Here is a tiny trained network, its code and every weight. The questions are about switching its units off for an input and a target symbol, where a switched-off unit gives its printed mean instead of its output.

import numpy as np


def w(rows, s, z=0):
    codes = np.array(rows[::2]) - 128.0
    scale = np.full(codes.shape[1], s)
    scale[-1] = z or s
    return codes * scale


def norm(h):
    return h / np.sqrt((h * h).mean(-1, keepdims=True) + 1e-5)


def f(y):
    return y / 2 * (1 + np.tanh(0.7978845608 * (y + 0.044715 * y**3)))


def softmax(a):
    e = np.exp(a - a.max(-1, keepdims=True))
    return e / e.sum(-1, keepdims=True)


def log_softmax(a):
    a = a - a.max(-1, keepdims=True)
    return a - np.log(np.exp(a).sum(-1, keepdims=True))


def net(x, mask):
    ids = ['ΓΔΘΛΞΨαεμτφ'.index(c) for c in x.split()]
    T = len(ids)
    res = E[ids] + P[:T]
    r = norm(res)
    for j in range(2):
        rows = slice(3 * j, 3 * j + 3)
        q, k, v = (r @ M[0][rows].T for M in (Q, K, V))
        z = softmax(np.where(np.tri(T) > 0, q @ k.T / 3**0.5, -1e9)) @ v
        o = O[0][rows]
        res = res + np.where(mask[j], z, o[:, -1]) @ o[:, :-1]
    y = f(norm(res) @ A[0][:, :-1].T + A[0][:, -1])
    res = res + np.where(mask[2:10], y, B[0][:, -1]) @ B[0][:, :-1]
    return log_softmax(norm(res)[-1] @ U[:, :-1].T + U[:, -1])


Q, K, V, O, A, B = {}, {}, {}, {}, {}, {}
E = w([
[117,189,173,134,94],'Γ',
[105,193,134,110,81],'Δ',
[68,176,138,181,156],'Θ',
[106,84,50,97,160],'Λ',
[93,209,113,139,105],'Ξ',
[66,85,101,108,127],'Ψ',
[184,183,202,151,82],'α',
[2,80,114,114,196],'ε',
[95,106,208,163,170],'μ',
[91,216,219,197,173],'τ',
[66,95,153,166,169],'φ',
],0.0073)
P = w([
[227,49,41,101,136],'0',
[148,177,83,117,154],'1',
[84,5,167,237,20],'2',
[54,213,183,3,147],'3',
[162,175,54,125,154],'4',
[2,103,173,208,36],'5',
],0.008)
Q[0] = w([
[150,169,94,149,88],'h0',
[141,214,148,94,95],'h0',
[149,61,110,103,120],'h0',
[184,212,46,140,224],'h1',
[42,176,57,154,136],'h1',
[70,135,229,2,100],'h1',
],0.0088)
K[0] = w([
[152,167,141,151,169],'h0',
[84,178,153,60,146],'h0',
[146,75,159,140,57],'h0',
[244,78,80,112,164],'h1',
[148,98,97,164,199],'h1',
[32,255,77,134,164],'h1',
],0.0086)
V[0] = w([
[118,107,116,176,95],'h0',
[113,161,121,136,170],'h0',
[99,118,124,168,138],'h0',
[181,113,187,167,144],'h1',
[156,179,76,161,106],'h1',
[69,107,83,248,188],'h1',
],0.011)
O[0] = w([
[103,210,231,106,45,115],'h0',
[100,16,123,52,96,171],'h0',
[223,132,169,117,116,144],'h0',
[144,79,157,36,162,42],'h1',
[63,49,48,167,48,145],'h1',
[224,129,193,146,2,254],'h1',
],0.0069,0.0032)
A[0] = w([
[131,197,67,56,211,170],'n0',
[183,86,97,60,135,104],'n1',
[195,195,185,79,93,116],'n2',
[63,151,129,193,122,3],'n3',
[59,126,171,254,2,174],'n4',
[48,134,119,135,171,78],'n5',
[164,47,44,102,138,123],'n6',
[167,125,173,75,91,100],'n7',
],0.0083,0.0025)
B[0] = w([
[214,94,254,150,189,166],'n0',
[49,120,144,78,139,138],'n1',
[117,159,36,50,146,157],'n2',
[76,246,96,139,109,144],'n3',
[173,61,219,158,52,254],'n4',
[157,130,60,192,147,148],'n5',
[82,194,210,144,107,157],'n6',
[72,155,28,183,171,147],'n7',
],0.0062,0.0099)
U = w([
[188,49,162,142,54,171],'Γ',
[124,176,189,201,111,230],'Δ',
[63,83,58,183,67,4],'Θ',
[86,45,124,46,173,169],'Λ',
[50,167,135,24,87,17],'Ξ',
[229,151,169,176,223,72],'Ψ',
[87,87,67,161,188,53],'α',
[90,166,33,110,151,191],'ε',
[255,150,77,87,108,165],'μ',
[71,86,154,137,197,36],'τ',
[208,96,197,20,198,45],'φ',
],0.012,0.0022)

Each question gives the input, a string of symbols that net reads in full, and the target symbol t.
The units are the heads (3 rows each of Q, K, V and O) and the neurons (one row each of A and B). Each row of codes is followed by its name. A weight is (code - 128) times the scale printed after its matrix; where a second scale follows, it is the last column's (O, A, B and U).
mask holds one flag per unit, heads first, then neurons. A switched-off unit (its flag False) gives its mean, the last column of its rows in O or B, instead of its output. The means were averaged over made-up inputs and are rounded, as every weight is.
A unit's drop is (log p(t) with every unit on - log p(t) with that unit switched off) / (log p(t) with every unit on - log p(t) with every unit switched off).
The circuit of an input: a set's keep is (log p(t) with only the set's units on - log p(t) with every unit switched off) / (log p(t) with every unit on - log p(t) with every unit switched off). Starting from all 10 units, units are removed one at a time, each time the one whose removal leaves the highest keep (on an exact tie, the one counted first), for as long as the keep stays at least 0.8.
units of the circuit, in order: the units of the circuit, biggest drop first
most important unit: the unit with the biggest drop
k most important neurons: the k neurons with the biggest drops, biggest first
heads that matter: for each layer, one digit per head in row order, 1 if its drop is at least 0.15 and else 0, layers parted by /
input Ξ Ξ Θ μ Ψ, target Θ: heads that matter => 01
input φ τ Ψ τ ε, target ε: heads that matter => 01
input Ψ ε Ψ τ, target Ξ: most important unit => n2
input μ Ξ Ξ Γ, target Θ: units of the circuit, in order => [h1 h0]
input Ψ ε Λ Γ Γ, target Ψ: heads that matter => 11
input Δ φ Θ φ μ ε, target Γ: units of the circuit, in order => [n4 h1]
input Ψ ε Γ α α, target Ψ: units of the circuit, in order => [h1 h0 n4 n0]
input Ψ Ψ Ψ Δ, target Δ: 3 most important neurons => [n0 n2 n7]
input ε ε Θ α ε, target μ: units of the circuit, in order => [h1 n2 h0]
input τ Ψ Ψ Λ, target Δ: heads that matter => 01
input Ψ τ Θ Δ, target Λ: heads that matter => 11
input Δ Δ Ψ Γ φ, target α: heads that matter => 01
input α Θ ε μ Ψ, target Λ: heads that matter => 01
input τ τ Θ τ Θ, target Ξ: heads that matter => 01
input μ Γ Γ τ Ψ, target φ: heads that matter => 01
input μ Ψ Θ μ φ, target φ: heads that matter => 01
input τ Δ Ξ Δ, target ε: units of the circuit, in order => [h1 n4]
input Ψ μ μ Γ, target φ: units of the circuit, in order => [h1 n0]
input φ ε Δ φ, target Ξ: units of the circuit, in order => [h1 n2 n0 h0]
input Ψ α Λ Γ Λ, target Ψ: most important unit => n0
input μ Θ Ψ Γ α, target φ: heads that matter => 11
input τ μ α φ Γ, target Ξ: units of the circuit, in order => [n6 n4 h0 n1]
